Below are the code and all the weights of a small trained network. Each question names an input and a class and asks about switching units off, where a switched-off unit gives its printed mean instead of its output.

import numpy as np


def w(rows, s, z=0):
    codes = np.array(rows[::2]) - 128.0
    scale = np.full(codes.shape[1], s)
    scale[-1] = z or s
    return codes * scale


def norm(h):
    return h / np.sqrt((h * h).mean(-1, keepdims=True) + 1e-5)


def f(y):
    return np.maximum(y, 0)


def log_softmax(a):
    a = a - a.max(-1, keepdims=True)
    return a - np.log(np.exp(a).sum(-1, keepdims=True))


def net(x, mask):
    res = np.array(x, float).reshape(1, 7) / 4 @ E
    u = 0
    for l in range(3):
        y = f(norm(res) @ A[l][:, :-1].T + A[l][:, -1])
        res = res + np.where(mask[u : u + 3], y, B[l][:, -1]) @ B[l][:, :-1]
        u += 3
    return log_softmax(norm(res)[-1] @ U[:, :-1].T + U[:, -1])


A, B = {}, {}
E = w([
[141,236,19,203,136,55,64,179,82,68,44],'x0',
[141,125,148,155,115,127,78,170,177,108,154],'x1',
[60,57,234,62,131,181,199,155,85,141,224],'x2',
[136,103,68,69,197,125,150,89,45,174,87],'x3',
[73,182,109,164,48,85,248,163,62,2,93],'x4',
[134,126,178,146,103,133,103,138,240,114,208],'x5',
[66,119,113,91,229,151,74,204,42,134,56],'x6',
],0.0079)
A[0] = w([
[68,131,95,119,174,132,116,239,80,120,58,45],'L0N1',
[82,130,112,124,121,100,192,92,2,108,66,4],'L0N2',
[173,228,39,217,91,103,105,120,131,80,43,30],'L0N3',
],0.0068,0.0036)
B[0] = w([
[95,142,207,166,201,129,89,129,56,113,254,195],'L0N1',
[122,191,87,37,82,160,221,138,116,143,60,196],'L0N2',
[109,221,122,220,35,126,54,53,176,219,78,254],'L0N3',
],0.009,0.0072)
A[1] = w([
[109,118,43,79,135,98,254,117,31,94,25,42],'L1N1',
[172,117,100,84,84,191,207,142,210,4,57,3],'L1N2',
[183,26,120,105,224,163,79,102,192,165,142,21],'L1N3',
],0.0056,0.0058)
B[1] = w([
[161,254,99,31,62,234,227,90,64,75,132,227],'L1N1',
[128,127,113,133,83,91,179,135,118,146,131,152],'L1N2',
[213,115,152,89,84,195,60,63,114,132,34,252],'L1N3',
],0.01,0.0032)
A[2] = w([
[90,134,98,138,221,101,76,228,38,104,93,25],'L2N1',
[126,134,1,229,93,36,94,148,149,101,58,26],'L2N2',
[139,89,162,137,100,165,147,132,194,84,169,2],'L2N3',
],0.0097,0.005)
B[2] = w([
[90,112,152,157,168,108,55,220,71,55,179,176],'L2N1',
[250,190,40,216,142,26,144,136,173,166,114,253],'L2N2',
[74,96,137,172,122,61,165,148,193,93,157,181],'L2N3',
],0.014,0.0072)
U = w([
[52,19,222,161,38,53,194,146,246,84,211,89],'0',
[39,176,63,41,96,190,241,131,30,81,48,185],'1',
[57,84,178,144,197,94,40,236,23,49,171,3],'2',
[192,20,184,59,151,190,58,47,191,205,64,38],'3',
[202,214,21,217,68,38,109,135,160,136,54,254],'4',
],0.014,0.0041)

Each question gives the input, the list of numbers given to net, and the class t.
The units are the neurons (one row each of A and B). Each row of codes is followed by its name. A weight is (code - 128) times the scale printed after its matrix; where a second scale follows, it is the last column's (A, B and U).
mask holds one flag per neuron, layer by layer. A switched-off neuron (its flag False) gives its mean, the last column of its row in B, instead of its output. The means were averaged over made-up inputs and are rounded, as every weight is.
A unit's drop is (log p(t) with every unit on - log p(t) with that unit switched off) / (log p(t) with every unit on - log p(t) with every unit switched off).
The circuit of an input: a set's keep is (log p(t) with only the set's units on - log p(t) with every unit switched off) / (log p(t) with every unit on - log p(t) with every unit switched off). Starting from all 9 units, units are removed one at a time, each time the one whose removal leaves the highest keep (on an exact tie, the one counted first), for as long as the keep stays at least 0.8.
circuit, biggest first: the units of the circuit, biggest drop first
k most important neurons of layer l: the k neurons of layer l with the biggest drops, biggest first
drop when u is switched off: that unit's drop, to one decimal
input [1,-7,2,-6,0,-5,6], class 2: circuit, biggest first	L0N1
input [1,2,0,5,-2,7,-3], class 3: circuit, biggest first	L1N3, L2N2, L0N3
input [6,6,1,6,-8,5,3], class 2: circuit, biggest first	L2N1, L0N3
input [-6,5,-6,-7,0,1,6], class 0: 2 most important neurons of layer 2	L2N2, L2N3
input [-5,-5,3,0,-2,-2,7], class 2: 2 most important neurons of layer 0	L0N1, L0N3
input [1,2,3,-8,4,-4,-8], class 0: 2 most important neurons of layer 2	L2N3, L2N2
input [2,-2,4,-7,4,-5,7], class 2: drop when L2N1 is switched off	0.8
input [5,-6,-2,4,-4,8,7], class 2: drop when L1N1 is switched off	0.0
input [3,8,-1,-4,-1,8,7], class 2: drop when L0N3 is switched off	0.4
input [6,-7,4,-3,7,-8,-2], class 1: drop when L1N1 is switched off	0.2
input [6,-7,3,2,-4,6,-3], class 3: 2 most important neurons of layer 0	L0N3, L0N2
